Below are the code and all the weights of a small trained network. Each question names an input and a class and asks about switching units off, where a switched-off unit gives its printed mean instead of its output.

import numpy as np


def w(rows, s, z=0):
    codes = np.array(rows[::2]) - 128.0
    scale = np.full(codes.shape[1], s)
    scale[-1] = z or s
    return codes * scale


def norm(h):
    return h / np.sqrt((h * h).mean(-1, keepdims=True) + 1e-5)


def f(y):
    return np.maximum(y, 0)


def log_softmax(a):
    a = a - a.max(-1, keepdims=True)
    return a - np.log(np.exp(a).sum(-1, keepdims=True))


def net(x, mask):
    res = np.array(x, float).reshape(1, 6) / 4 @ E
    u = 0
    for l in range(3):
        y = f(norm(res) @ A[l][:, :-1].T + A[l][:, -1])
        res = res + np.where(mask[u : u + 7], y, B[l][:, -1]) @ B[l][:, :-1]
        u += 7
    return log_softmax(norm(res)[-1] @ U[:, :-1].T + U[:, -1])


A, B = {}, {}
E = w([
[3,165,59,212,96,59],'x0',
[193,135,127,231,241,137],'x1',
[95,107,150,16,198,74],'x2',
[44,168,205,196,216,163],'x3',
[136,4,64,131,98,158],'x4',
[135,85,241,122,124,116],'x5',
],0.0021)
A[0] = w([
[121,43,168,132,189,191,6],'L0N0',
[182,44,134,107,110,130,101],'L0N1',
[252,192,127,181,139,127,60],'L0N2',
[80,131,242,91,172,70,42],'L0N3',
[182,167,213,154,213,157,74],'L0N4',
[207,67,124,26,202,164,100],'L0N5',
[156,64,60,158,84,169,3],'L0N6',
],0.004,0.0025)
B[0] = w([
[146,220,80,78,128,149,165],'L0N0',
[169,112,179,106,116,76,206],'L0N1',
[178,153,47,123,148,119,213],'L0N2',
[119,142,3,110,156,214,210],'L0N3',
[241,208,50,150,143,116,240],'L0N4',
[172,69,199,164,70,82,251],'L0N5',
[200,243,113,158,185,105,182],'L0N6',
],0.0043,0.0021)
A[1] = w([
[87,134,159,254,119,144,44],'L1N0',
[162,138,68,146,97,116,70],'L1N1',
[177,160,176,130,247,185,62],'L1N2',
[159,107,62,151,103,123,40],'L1N3',
[111,108,88,131,79,83,86],'L1N4',
[171,46,81,176,78,156,31],'L1N5',
[55,198,135,125,141,79,3],'L1N6',
],0.0049,0.002)
B[1] = w([
[131,46,224,214,35,54,203],'L1N0',
[109,218,118,109,206,200,212],'L1N1',
[250,209,16,185,121,62,250],'L1N2',
[133,184,116,140,207,153,194],'L1N3',
[175,156,133,106,173,175,194],'L1N4',
[214,209,102,171,194,107,206],'L1N5',
[252,93,106,152,156,136,185],'L1N6',
],0.0038,0.0024)
A[2] = w([
[150,139,160,91,46,115,175],'L2N0',
[66,253,213,79,104,81,16],'L2N1',
[53,92,80,139,250,162,52],'L2N2',
[44,111,43,77,188,215,2],'L2N3',
[7,80,177,82,180,171,12],'L2N4',
[76,100,110,115,173,138,19],'L2N5',
[181,224,145,25,4,183,10],'L2N6',
],0.0033,0.00085)
B[2] = w([
[100,70,161,98,234,133,196],'L2N0',
[125,157,5,137,173,173,169],'L2N1',
[95,105,155,38,73,193,183],'L2N2',
[58,123,127,54,135,181,178],'L2N3',
[66,181,43,77,145,212,156],'L2N4',
[110,146,133,83,124,147,143],'L2N5',
[10,57,152,109,179,169,252],'L2N6',
],0.0035,0.0017)
U = w([
[21,135,95,52,137,178,53],'0',
[160,9,229,57,107,110,113],'1',
[62,87,201,223,72,111,21],'2',
[199,201,69,166,154,114,254],'3',
],0.011,0.0026)

Each question gives the input, the list of numbers given to net, and the class t.
The units are the neurons (one row each of A and B). Each row of codes is followed by its name. A weight is (code - 128) times the scale printed after its matrix; where a second scale follows, it is the last column's (A, B and U).
mask holds one flag per neuron, layer by layer. A switched-off neuron (its flag False) gives its mean, the last column of its row in B, instead of its output. The means were averaged over made-up inputs and are rounded, as every weight is.
A unit's drop is (log p(t) with every unit on - log p(t) with that unit switched off) / (log p(t) with every unit on - log p(t) with every unit switched off).
The circuit of an input: a set's keep is (log p(t) with only the set's units on - log p(t) with every unit switched off) / (log p(t) with every unit on - log p(t) with every unit switched off). Starting from the 12 units with the biggest drops (on a tie, the unit counted first), units are removed one at a time, each time the one whose removal leaves the highest keep (on an exact tie, the one counted first), for as long as the keep stays at least 0.8.
units of the circuit, in order: the units of the circuit, biggest drop first
top k neurons: the k neurons with the biggest drops, biggest first
k most important neurons of layer l: the k neurons of layer l with the biggest drops, biggest first
drop of u: that unit's drop, to one decimal
input [-4,-2,4,5,3,5], class 3: units of the circuit, in order => (L1N2)
input [-2,-4,-2,-4,-8,-7], class 0: 2 most important neurons of layer 1 => (L1N2; L1N5)
input [6,-8,-2,-6,4,5], class 0: top 2 neurons => (L0N5; L1N0)
input [1,-1,3,-4,-6,8], class 0: top 2 neurons => (L0N3; L2N6)
input [-5,6,8,-3,0,-6], class 1: top 2 neurons => (L0N5; L0N3)
input [1,-2,-7,-2,1,7], class 2: units of the circuit, in order => (L0N4; L1N2)
input [7,7,-2,-1,-3,7], class 2: top 2 neurons => (L1N0; L0N6)
input [-6,-6,2,6,-3,6], class 3: top 3 neurons => (L1N2; L0N4; L0N3)
input [7,5,7,-2,0,-3], class 0: units of the circuit, in order => (L1N2; L2N2; L0N4)
input [4,-1,2,-3,2,7], class 1: top 2 neurons => (L0N4; L1N1)
input [7,-4,3,3,-1,-7], class 0: top 3 neurons => (L1N2; L0N5; L0N4)
input [7,1,-3,8,-2,-7], class 2: 2 most important neurons of layer 1 => (L1N0; L1N2)
input [-6,-4,0,-3,-6,-3], class 1: drop of L0N5 => 0.2
input [7,4,-7,-1,3,7], class 2: units of the circuit, in order => (L1N0)
input [0,-3,5,1,-6,-1], class 0: drop of L0N6 => 0.1
input [5,-4,-1,-6,-1,1], class 0: drop of L2N6 => 0.1
